Below is a small trained network, with its code and all its weights. Each question gives an input and a target symbol and asks what happens when units are switched off, that is, made to give their printed mean instead of their output.

import numpy as np


def w(rows, s, z=0):
    codes = np.array(rows[::2]) - 128.0
    scale = np.full(codes.shape[1], s)
    scale[-1] = z or s
    return codes * scale


def f(y):
    return y / 2 * (1 + np.tanh(0.7978845608 * (y + 0.044715 * y**3)))


def softmax(a):
    e = np.exp(a - a.max(-1, keepdims=True))
    return e / e.sum(-1, keepdims=True)


def log_softmax(a):
    a = a - a.max(-1, keepdims=True)
    return a - np.log(np.exp(a).sum(-1, keepdims=True))


def net(x, mask):
    ids = ['αβγδεθλμξπψω'.index(c) for c in x.split()]
    T = len(ids)
    res = E[ids] + P[:T]
    r = res
    for j in range(2):
        rows = slice(4 * j, 4 * j + 4)
        q, k, v = (r @ M[0][rows].T for M in (Q, K, V))
        z = softmax(np.where(np.tri(T) > 0, q @ k.T / 4**0.5, -1e9)) @ v
        o = O[0][rows]
        res = res + np.where(mask[j], z, o[:, -1]) @ o[:, :-1]
    y = f(res @ A[0][:, :-1].T + A[0][:, -1])
    res = res + np.where(mask[2:10], y, B[0][:, -1]) @ B[0][:, :-1]
    return log_softmax(res[-1] @ U[:, :-1].T + U[:, -1])


Q, K, V, O, A, B = {}, {}, {}, {}, {}, {}
E = w([
[181,52,169,88],'α',
[112,153,106,104],'β',
[231,125,171,159],'γ',
[88,154,168,130],'δ',
[132,76,7,117],'ε',
[124,160,118,204],'θ',
[231,186,106,133],'λ',
[215,172,49,107],'μ',
[108,113,54,50],'ξ',
[123,122,65,64],'π',
[115,185,141,77],'ψ',
[87,100,149,50],'ω',
],0.017)
P = w([
[49,54,113,209],'0',
[106,104,163,168],'1',
[115,134,157,139],'2',
[128,164,169,121],'3',
[144,180,171,98],'4',
[144,207,163,71],'5',
[159,229,156,44],'6',
[170,244,160,37],'7',
[184,253,163,36],'8',
],0.0046)
Q[0] = w([
[121,197,249,38],'H0',
[122,32,145,189],'H0',
[184,116,115,114],'H0',
[133,17,82,121],'H0',
[227,164,144,102],'H1',
[65,74,19,245],'H1',
[110,95,61,87],'H1',
[81,138,203,65],'H1',
],0.016)
K[0] = w([
[135,137,214,15],'H0',
[62,82,154,219],'H0',
[120,84,96,120],'H0',
[171,44,78,168],'H0',
[194,145,176,100],'H1',
[101,56,89,250],'H1',
[99,61,164,99],'H1',
[83,176,101,67],'H1',
],0.016)
V[0] = w([
[129,32,137,73],'H0',
[152,147,248,181],'H0',
[131,116,85,151],'H0',
[170,61,141,254],'H0',
[39,187,233,237],'H1',
[157,63,57,143],'H1',
[82,143,105,94],'H1',
[197,63,120,132],'H1',
],0.0084)
O[0] = w([
[153,120,179,12,194],'H0',
[230,136,37,87,75],'H0',
[90,162,159,156,115],'H0',
[167,242,129,94,43],'H0',
[255,154,208,51,1],'H1',
[69,36,87,135,128],'H1',
[87,147,158,114,131],'H1',
[131,76,77,188,161],'H1',
],0.0081,0.0059)
A[0] = w([
[196,97,178,225,1],'N0',
[119,120,142,146,158],'N1',
[27,221,126,129,69],'N2',
[121,128,5,111,19],'N3',
[86,190,147,44,144],'N4',
[179,25,136,207,54],'N5',
[93,83,241,144,11],'N6',
[167,129,117,38,67],'N7',
],0.012,0.0032)
B[0] = w([
[36,29,209,193,150],'N0',
[140,110,133,127,152],'N1',
[252,95,181,192,254],'N2',
[147,191,46,63,241],'N3',
[98,206,209,116,210],'N4',
[232,171,210,86,215],'N5',
[162,31,60,69,190],'N6',
[112,75,77,195,219],'N7',
],0.011,0.005)
U = w([
[122,121,110,99,50],'α',
[103,127,115,107,89],'β',
[47,139,57,79,125],'γ',
[121,209,186,52,201],'δ',
[152,113,92,120,84],'ε',
[182,103,158,148,3],'θ',
[182,196,52,133,206],'λ',
[91,73,87,156,126],'μ',
[88,133,115,245,251],'ξ',
[95,100,103,176,178],'π',
[247,111,118,1,93],'ψ',
[67,102,145,30,154],'ω',
],0.0071,0.0034)

Each question gives the input, a string of symbols that net reads in full, and the target symbol t.
The units are the heads (4 rows each of Q, K, V and O) and the neurons (one row each of A and B). Each row of codes is followed by its name. A weight is (code - 128) times the scale printed after its matrix; where a second scale follows, it is the last column's (O, A, B and U).
mask holds one flag per unit, heads first, then neurons. A switched-off unit (its flag False) gives its mean, the last column of its rows in O or B, instead of its output. The means were averaged over made-up inputs and are rounded, as every weight is.
A unit's drop is (log p(t) with every unit on - log p(t) with that unit switched off) / (log p(t) with every unit on - log p(t) with every unit switched off).
The circuit of an input: a set's keep is (log p(t) with only the set's units on - log p(t) with every unit switched off) / (log p(t) with every unit on - log p(t) with every unit switched off). Starting from all 10 units, units are removed one at a time, each time the one whose removal leaves the highest keep (on an exact tie, the one counted first), for as long as the keep stays at least 0.8.
units of the circuit, in order: the units of the circuit, biggest drop first
most important unit: the unit with the biggest drop
k most important neurons: the k neurons with the biggest drops, biggest first
heads that matter: for each layer, one digit per head in row order, 1 if its drop is at least 0.15 and else 0, layers parted by /
drop when u is switched off: that unit's drop, to one decimal
input α λ β ε α ψ θ α, target δ: units of the circuit, in order -> H1, N4
input μ α π α α ξ δ, target ξ: 4 most important neurons -> N2, N5, N3, N6
input μ λ λ λ α ξ, target λ: units of the circuit, in order -> N3, N2, H1, H0
input α θ ξ, target γ: heads that matter -> 01
input α ω δ ξ α δ ξ λ, target ξ: units of the circuit, in order -> H0, N3
input α δ θ α λ α α π, target γ: 3 most important neurons -> N3, N5, N2
input ξ α α α μ δ ξ α δ, target ξ: units of the circuit, in order -> H1, N2
input δ γ α, target ψ: units of the circuit, in order -> N5
input π μ γ ψ α α α π, target γ: units of the circuit, in order -> N5, N3, H1
input θ α α, target ψ: 3 most important neurons -> N5, N0, N4
input μ ξ γ, target θ: heads that matter -> 01
input ξ β ξ ξ ξ, target μ: heads that matter -> 11
input π λ α θ δ γ δ, target δ: heads that matter -> 01
input α λ λ π, target λ: most important unit -> N3
input ψ α π α α δ, target δ: 2 most important neurons -> N4, N7
input μ α ψ ψ, target δ: drop when H0 is switched off -> -0.4
input α ψ δ ξ β π δ ξ λ, target ξ: drop when N0 is switched off -> 0.2
input ξ α α β α α ξ, target γ: drop when H1 is switched off -> 0.5
